X =
[[131 141 115 107]
 [127 126 131 131]
 [133 143 117 109]
 [132 142 116 107]
 [119 114 119 126]
 [131 142 114 105]]
Give the fourth-last entry, reading row by row.
131
The smallest entry in the last column: 105
The entry directly below the largest entry is 142
Give the entry just left of the largest entry.
133
The top-right entry: 107
Give the first entry, reading row by row.
131
The largest entry in the last row -> 142
Give the 3rd entry in reading order.
115
Give the top entry of the column that holds the largest entry.
141
Give the entry directly below 115.
131

Read these off the row that follows.
1) What is the entry just left of the largest entry?
2) What is the entry just left of 118?
131	152	128	120	128	117	128	122	120	153	154	117	118	153
1) 153
2) 117
